Below is a small trained network, with its code and all its weights. Each question gives an input and a class and asks what happens when units are switched off, that is, made to give their printed mean instead of their output.

import numpy as np


def w(rows, s, z=0):
    codes = np.array(rows[::2]) - 128.0
    scale = np.full(codes.shape[1], s)
    scale[-1] = z or s
    return codes * scale


def f(y):
    return y / 2 * (1 + np.tanh(0.7978845608 * (y + 0.044715 * y**3)))


def log_softmax(a):
    a = a - a.max(-1, keepdims=True)
    return a - np.log(np.exp(a).sum(-1, keepdims=True))


def net(x, mask):
    res = np.array(x, float).reshape(1, 8) / 4 @ E
    y = f(res @ A[0][:, :-1].T + A[0][:, -1])
    res = res + np.where(mask, y, B[0][:, -1]) @ B[0][:, :-1]
    return log_softmax(res[-1] @ U[:, :-1].T + U[:, -1])


A, B = {}, {}
E = w([
[126,123,129,126,133,126,127,123,127,133,123,131],'x0',
[127,127,128,132,125,127,123,130,132,129,129,128],'x1',
[98,47,122,138,105,148,220,88,207,83,107,67],'x2',
[136,118,249,221,83,230,162,74,93,162,140,182],'x3',
[234,173,94,100,59,146,133,91,152,171,2,119],'x4',
[128,126,125,132,120,127,129,135,127,130,130,128],'x5',
[132,127,134,125,129,124,127,126,132,132,133,127],'x6',
[128,132,126,132,127,131,124,125,128,119,127,124],'x7',
],0.0097)
A[0] = w([
[88,23,122,136,92,146,241,82,254,68,101,59,185],'neuron 1',
[156,205,126,124,151,114,48,155,28,174,149,186,239],'neuron 2',
[169,178,100,97,128,98,75,150,108,159,103,130,174],'neuron 3',
[175,170,76,82,122,102,107,137,148,141,92,120,145],'neuron 4',
[96,24,111,144,109,160,238,88,239,86,104,43,182],'neuron 5',
[164,226,134,127,144,100,4,150,24,176,157,195,255],'neuron 6',
[215,157,147,145,59,175,155,82,131,177,34,147,115],'neuron 7',
[187,158,45,62,109,89,105,129,172,145,47,82,136],'neuron 8',
[43,100,95,108,216,72,105,189,140,82,188,99,182],'neuron 9',
[181,140,182,166,60,196,156,79,117,181,87,159,105],'neuron 10',
[185,171,53,61,106,86,111,129,180,128,59,93,130],'neuron 11',
[66,88,211,202,136,175,149,116,75,127,211,179,128],'neuron 12',
[72,84,170,171,141,154,169,107,128,110,162,141,124],'neuron 13',
[52,102,72,78,218,46,100,203,146,56,179,91,193],'neuron 14',
[84,101,231,205,125,175,152,116,73,128,190,171,150],'neuron 15',
[183,148,172,172,72,196,158,72,118,176,93,164,114],'neuron 16',
[127,157,157,145,143,134,102,131,76,147,181,175,172],'neuron 17',
[186,137,165,160,63,158,160,70,128,183,77,163,112],'neuron 18',
],0.0061,0.0078)
B[0] = w([
[111,92,126,131,104,115,182,58,254,28,131,43,216],'neuron 1',
[154,161,148,119,166,134,47,179,52,181,137,206,227],'neuron 2',
[169,166,111,82,136,163,106,168,122,162,120,155,183],'neuron 3',
[178,135,92,98,145,179,128,160,140,151,99,138,177],'neuron 4',
[108,96,124,141,102,111,172,59,247,36,122,54,212],'neuron 5',
[153,168,131,119,158,141,59,189,57,184,137,202,248],'neuron 6',
[122,175,100,49,57,91,87,100,128,149,170,88,186],'neuron 7',
[192,143,45,137,178,178,165,159,182,120,57,116,203],'neuron 8',
[86,156,150,65,57,58,71,66,94,163,214,91,213],'neuron 9',
[77,148,161,97,76,54,84,74,102,140,198,105,180],'neuron 10',
[203,135,58,149,182,188,176,162,179,122,46,121,197],'neuron 11',
[128,53,219,221,207,201,179,174,126,80,78,181,196],'neuron 12',
[100,78,177,164,151,153,154,121,158,85,141,126,164],'neuron 13',
[105,170,136,34,54,64,82,81,103,170,180,82,235],'neuron 14',
[100,84,199,184,179,154,156,160,112,96,119,166,199],'neuron 15',
[79,142,150,90,81,57,73,100,96,138,199,119,180],'neuron 16',
[123,136,164,148,168,110,110,167,70,133,116,176,173],'neuron 17',
[98,138,129,83,86,78,90,95,118,144,172,103,172],'neuron 18',
],0.0066,0.015)
U = w([
[110,179,136,81,92,67,54,122,55,197,197,144,250],'0',
[74,128,127,88,51,64,123,55,156,110,187,76,145],'1',
[119,106,163,204,202,161,123,205,76,128,112,211,122],'2',
[98,63,162,206,167,188,203,122,162,80,122,130,27],'3',
[196,158,82,110,163,226,112,216,129,167,42,162,163],'4',
[178,121,69,137,135,161,206,118,184,94,1,94,2],'5',
],0.0064,0.0014)

Each question gives the input, the list of numbers given to net, and the class t.
The units are the neurons (one row each of A and B). Each row of codes is followed by its name. A weight is (code - 128) times the scale printed after its matrix; where a second scale follows, it is the last column's (A, B and U).
mask holds one flag per neuron, in row order. A switched-off neuron (its flag False) gives its mean, the last column of its row in B, instead of its output. The means were averaged over made-up inputs and are rounded, as every weight is.
A unit's drop is (log p(t) with every unit on - log p(t) with that unit switched off) / (log p(t) with every unit on - log p(t) with every unit switched off).
The circuit of an input: a set's keep is (log p(t) with only the set's units on - log p(t) with every unit switched off) / (log p(t) with every unit on - log p(t) with every unit switched off). Starting from the 12 units with the biggest drops (on a tie, the unit counted first), units are removed one at a time, each time the one whose removal leaves the highest keep (on an exact tie, the one counted first), for as long as the keep stays at least 0.8.
units of the circuit, in order: the units of the circuit, biggest drop first
top k neurons: the k neurons with the biggest drops, biggest first
drop when u is switched off: that unit's drop, to one decimal
input [0,4,-5,-6,1,6,2,6], class 4: units of the circuit, in order -> (neuron 11; neuron 8)
input [-2,-3,-4,1,-7,6,0,-1], class 2: units of the circuit, in order -> (neuron 12)
input [-3,4,1,3,4,-7,7,-6], class 1: units of the circuit, in order -> (neuron 6; neuron 2)
input [5,-7,1,-4,8,7,0,-8], class 5: top 2 neurons -> (neuron 6; neuron 2)
input [0,-7,0,7,-7,1,-4,-5], class 2: top 3 neurons -> (neuron 1; neuron 5; neuron 17)
input [-8,-3,3,8,0,-2,-6,4], class 3: top 3 neurons -> (neuron 12; neuron 15; neuron 14)
input [8,-2,-5,1,0,-4,8,-4], class 2: top 2 neurons -> (neuron 14; neuron 9)
input [8,4,6,1,-8,0,3,2], class 3: top 3 neurons -> (neuron 12; neuron 15; neuron 13)
input [4,-8,1,6,4,8,-1,4], class 1: top 2 neurons -> (neuron 6; neuron 2)
input [-8,2,0,5,-3,-5,-6,-5], class 2: top 2 neurons -> (neuron 1; neuron 5)
input [8,-7,-6,1,-8,-7,6,-1], class 2: top 2 neurons -> (neuron 12; neuron 15)
input [3,-6,2,4,0,0,-8,7], class 3: drop when neuron 12 is switched off -> 0.1
input [6,8,2,7,-3,-5,0,0], class 3: drop when neuron 1 is switched off -> 0.0
input [2,-3,0,-7,5,5,6,0], class 4: drop when neuron 1 is switched off -> 0.2
input [-2,3,-8,7,-1,-7,8,-6], class 2: drop when neuron 12 is switched off -> 0.4
